Below are the code and all the weights of a small trained network. Each question names an input and a target symbol and asks about switching units off, where a switched-off unit gives its printed mean instead of its output.

import numpy as np


def w(rows, s, z=0):
    codes = np.array(rows[::2]) - 128.0
    scale = np.full(codes.shape[1], s)
    scale[-1] = z or s
    return codes * scale


def f(y):
    return y / 2 * (1 + np.tanh(0.7978845608 * (y + 0.044715 * y**3)))


def softmax(a):
    e = np.exp(a - a.max(-1, keepdims=True))
    return e / e.sum(-1, keepdims=True)


def log_softmax(a):
    a = a - a.max(-1, keepdims=True)
    return a - np.log(np.exp(a).sum(-1, keepdims=True))


def net(x, mask):
    ids = ['αβγδεζηθμξπστφψω'.index(c) for c in x.split()]
    T = len(ids)
    res = E[ids] + P[:T]
    u = 0
    for l in range(2):
        r = res
        for j in range(3):
            rows = slice(2 * j, 2 * j + 2)
            q, k, v = (r @ M[l][rows].T for M in (Q, K, V))
            z = softmax(np.where(np.tri(T) > 0, q @ k.T / 2**0.5, -1e9)) @ v
            o = O[l][rows]
            res = res + np.where(mask[u + j], z, o[:, -1]) @ o[:, :-1]
        u += 3
        y = f(res @ A[l][:, :-1].T + A[l][:, -1])
        res = res + np.where(mask[u : u + 16], y, B[l][:, -1]) @ B[l][:, :-1]
        u += 16
    return log_softmax(res[-1] @ U[:, :-1].T + U[:, -1])


Q, K, V, O, A, B = {}, {}, {}, {}, {}, {}
E = w([
[177,156,164,186,161],'α',
[99,159,119,87,204],'β',
[115,198,149,121,159],'γ',
[187,141,97,60,108],'δ',
[158,115,84,30,156],'ε',
[148,88,188,109,178],'ζ',
[166,153,162,126,135],'η',
[206,117,192,126,93],'θ',
[48,162,102,115,39],'μ',
[167,182,203,166,103],'ξ',
[135,154,185,160,180],'π',
[185,179,128,119,100],'σ',
[131,133,249,165,142],'τ',
[111,113,189,39,140],'φ',
[172,168,88,123,161],'ψ',
[173,137,152,134,150],'ω',
],0.016)
P = w([
[93,78,64,239,216],'0',
[159,246,208,12,134],'1',
[146,236,197,62,165],'2',
[151,218,174,74,161],'3',
[59,13,61,253,148],'4',
[88,54,92,185,148],'5',
[87,86,101,168,157],'6',
[155,231,187,31,166],'7',
[99,124,126,109,147],'8',
[103,142,125,116,147],'9',
[56,50,81,214,151],'10',
[106,121,111,128,157],'11',
[104,126,136,120,150],'12',
[109,134,133,120,151],'13',
],0.0052)
Q[0] = w([
[88,143,120,128,69],'L0H0',
[173,197,230,78,119],'L0H0',
[169,150,251,102,97],'L0H1',
[109,108,153,130,119],'L0H1',
[85,52,130,188,112],'L0H2',
[130,118,132,122,161],'L0H2',
],0.011)
K[0] = w([
[147,159,152,109,38],'L0H0',
[211,138,174,128,254],'L0H0',
[57,209,91,135,48],'L0H1',
[64,178,137,98,167],'L0H1',
[187,108,146,111,179],'L0H2',
[100,96,161,111,121],'L0H2',
],0.0097)
V[0] = w([
[149,162,174,123,110],'L0H0',
[196,102,167,134,149],'L0H0',
[143,93,116,149,30],'L0H1',
[199,156,106,139,207],'L0H1',
[111,147,45,198,122],'L0H2',
[58,120,84,106,2],'L0H2',
],0.0063)
O[0] = w([
[116,106,45,138,171,230],'L0H0',
[78,125,57,120,114,126],'L0H0',
[168,95,216,142,64,104],'L0H1',
[149,213,58,10,138,2],'L0H1',
[130,126,103,250,166,54],'L0H2',
[63,7,2,191,126,205],'L0H2',
],0.0047,0.0019)
A[0] = w([
[128,82,73,124,203,53],'L0N0',
[115,99,74,203,83,2],'L0N1',
[107,123,229,101,135,134],'L0N2',
[138,184,133,214,135,97],'L0N3',
[190,163,131,100,104,1],'L0N4',
[88,172,109,25,87,8],'L0N5',
[74,178,139,89,1,50],'L0N6',
[205,173,152,50,137,57],'L0N7',
[148,154,118,53,185,25],'L0N8',
[161,93,128,159,143,134],'L0N9',
[132,123,131,170,200,120],'L0N10',
[171,133,86,180,185,30],'L0N11',
[117,70,173,134,197,44],'L0N12',
[155,184,55,138,104,83],'L0N13',
[103,120,134,96,121,102],'L0N14',
[35,179,83,104,47,77],'L0N15',
],0.0084,0.007)
B[0] = w([
[100,62,142,171,173,105],'L0N0',
[181,92,168,120,164,103],'L0N1',
[156,203,54,128,142,247],'L0N2',
[97,139,122,85,90,136],'L0N3',
[67,66,189,107,253,87],'L0N4',
[141,113,158,204,99,154],'L0N5',
[122,113,99,234,217,222],'L0N6',
[98,255,116,181,203,148],'L0N7',
[192,164,193,193,129,125],'L0N8',
[128,174,147,111,115,136],'L0N9',
[155,175,151,144,102,147],'L0N10',
[145,133,137,235,100,96],'L0N11',
[93,135,191,177,100,122],'L0N12',
[117,94,171,111,80,118],'L0N13',
[135,130,116,157,123,127],'L0N14',
[174,61,187,199,192,254],'L0N15',
],0.007,0.003)
Q[1] = w([
[112,34,102,114,101],'L1H0',
[149,254,31,170,109],'L1H0',
[27,183,139,153,33],'L1H1',
[34,85,137,104,30],'L1H1',
[122,123,66,140,87],'L1H2',
[200,31,44,185,64],'L1H2',
],0.0077)
K[1] = w([
[158,173,68,78,203],'L1H0',
[52,40,46,206,190],'L1H0',
[254,87,170,82,167],'L1H1',
[235,251,160,14,154],'L1H1',
[144,137,136,70,198],'L1H2',
[169,197,166,65,131],'L1H2',
],0.0073)
V[1] = w([
[132,82,34,56,189],'L1H0',
[80,147,86,206,92],'L1H0',
[194,76,159,203,238],'L1H1',
[176,88,137,141,118],'L1H1',
[251,143,58,98,79],'L1H2',
[124,107,242,121,99],'L1H2',
],0.012)
O[1] = w([
[123,80,126,65,160,23],'L1H0',
[184,171,33,151,107,177],'L1H0',
[208,45,182,139,190,253],'L1H1',
[182,108,173,86,114,51],'L1H1',
[247,98,124,107,97,51],'L1H2',
[89,170,207,131,78,67],'L1H2',
],0.012,0.003)
A[1] = w([
[88,59,106,58,195,146],'L1N0',
[28,142,138,65,149,78],'L1N1',
[89,51,195,157,143,104],'L1N2',
[83,61,47,70,55,132],'L1N3',
[22,114,57,179,159,99],'L1N4',
[178,231,86,32,107,17],'L1N5',
[175,235,168,9,193,3],'L1N6',
[177,174,133,53,135,171],'L1N7',
[176,174,254,56,85,131],'L1N8',
[79,20,49,168,142,65],'L1N9',
[129,193,230,117,108,137],'L1N10',
[93,90,187,188,100,131],'L1N11',
[102,65,162,96,18,148],'L1N12',
[222,58,138,104,64,100],'L1N13',
[227,196,153,154,142,33],'L1N14',
[172,178,86,143,222,81],'L1N15',
],0.0062,0.014)
B[1] = w([
[113,141,116,182,117,224],'L1N0',
[145,112,103,127,79,153],'L1N1',
[137,134,80,148,117,171],'L1N2',
[140,124,152,188,141,141],'L1N3',
[192,92,130,97,154,228],'L1N4',
[130,157,46,143,36,131],'L1N5',
[104,2,45,181,123,150],'L1N6',
[94,114,171,73,84,253],'L1N7',
[104,88,133,153,99,185],'L1N8',
[129,208,138,102,117,150],'L1N9',
[91,89,148,155,123,195],'L1N10',
[157,123,83,115,133,206],'L1N11',
[161,124,57,185,178,140],'L1N12',
[53,135,100,173,138,159],'L1N13',
[235,142,150,195,101,135],'L1N14',
[174,152,145,108,180,166],'L1N15',
],0.0082,0.004)
U = w([
[217,164,199,131,114,102],'α',
[147,136,153,86,215,4],'β',
[123,197,76,85,152,162],'γ',
[156,61,71,56,59,120],'δ',
[162,41,127,35,151,129],'ε',
[133,86,243,123,159,97],'ζ',
[170,129,162,79,89,159],'η',
[170,50,190,117,1,213],'θ',
[123,66,68,218,114,187],'μ',
[139,177,137,144,26,110],'ξ',
[153,174,196,122,166,32],'π',
[165,119,71,85,23,116],'σ',
[102,175,205,168,103,28],'τ',
[37,89,113,84,69,250],'φ',
[219,118,103,69,130,93],'ψ',
[189,115,183,82,120,117],'ω',
],0.0071,0.0045)

Each question gives the input, a string of symbols that net reads in full, and the target symbol t.
The units are the heads (2 rows each of Q, K, V and O) and the neurons (one row each of A and B). Each row of codes is followed by its name. A weight is (code - 128) times the scale printed after its matrix; where a second scale follows, it is the last column's (O, A, B and U).
mask holds one flag per unit, layer by layer, with each layer's heads first. A switched-off unit (its flag False) gives its mean, the last column of its rows in O or B, instead of its output. The means were averaged over made-up inputs and are rounded, as every weight is.
A unit's drop is (log p(t) with every unit on - log p(t) with that unit switched off) / (log p(t) with every unit on - log p(t) with every unit switched off).
The circuit of an input: a set's keep is (log p(t) with only the set's units on - log p(t) with every unit switched off) / (log p(t) with every unit on - log p(t) with every unit switched off). Starting from the 12 units with the biggest drops (on a tie, the unit counted first), units are removed one at a time, each time the one whose removal leaves the highest keep (on an exact tie, the one counted first), for as long as the keep stays at least 0.8.
circuit, biggest first: the units of the circuit, biggest drop first
unit that matters most: the unit with the biggest drop
k most important neurons: the k neurons with the biggest drops, biggest first
top k neurons in layer l: the k neurons of layer l with the biggest drops, biggest first
which heads matter: for each layer, one digit per head in row order, 1 if its drop is at least 0.15 and else 0, layers parted by /
input μ μ ψ β μ μ μ μ δ, target μ: circuit, biggest first : [L0H2]
input γ δ β ε, target γ: circuit, biggest first : [L0N7; L1H1; L0N15; L0H1]
input ψ ξ δ, target ψ: circuit, biggest first : [L1H2; L0H1]
input θ γ ε ζ, target θ: circuit, biggest first : [L1H2; L0H2; L0N6; L1N8]
input φ α ζ ε φ μ θ θ α α φ α θ, target θ: circuit, biggest first : [L1H2; L0H1; L0N6]
input δ μ ζ ψ, target ψ: 3 most important neurons : [L0N15; L0N6; L1N15]
input τ ε δ, target τ: circuit, biggest first : [L0N7; L0H2; L1H2]
input θ γ φ ψ μ θ α, target α: 4 most important neurons : [L0N15; L0N6; L1N14; L0N10]
input φ τ θ τ μ ψ ζ ψ τ ξ, target ξ: which heads matter : 000 / 110
input ζ α γ θ, target ζ: circuit, biggest first : [L1H0; L1H1]
input α μ α δ ε, target ε: which heads matter : 010 / 111
input ε φ γ α, target ε: circuit, biggest first : [L1H0; L1H2; L0H1]
input ψ φ φ, target ψ: 3 most important neurons : [L0N7; L0N2; L0N15]
input σ φ ζ ζ ζ ε ζ φ θ α ω φ μ φ, target φ: unit that matters most : L0N15
input φ φ θ δ, target φ: top 3 neurons in layer 0 : [L0N15; L0N7; L0N6]
input ζ φ μ β π ζ, target ζ: which heads matter : 001 / 110
input φ γ ξ ε, target φ: which heads matter : 001 / 110
input β ξ ε γ, target β: top 2 neurons in layer 0 : [L0N7; L0N8]
input δ ζ θ ε, target δ: which heads matter : 001 / 111
input φ θ ψ, target φ: 2 most important neurons : [L0N6; L0N15]
input γ φ ζ, target γ: which heads matter : 011 / 010
input φ ζ γ, target φ: unit that matters most : L1H0
input ε φ φ, target ε: top 2 neurons in layer 0 : [L0N2; L0N7]
input α α θ γ, target α: top 2 neurons in layer 1 : [L1N14; L1N15]
input δ α ε, target δ: 2 most important neurons : [L0N15; L1N6]
input α μ δ β τ, target τ: which heads matter : 011 / 101
input φ ξ φ θ, target φ: which heads matter : 001 / 110
input τ η φ μ η ω α, target α: top 4 neurons in layer 0 : [L0N15; L0N6; L0N5; L0N10]
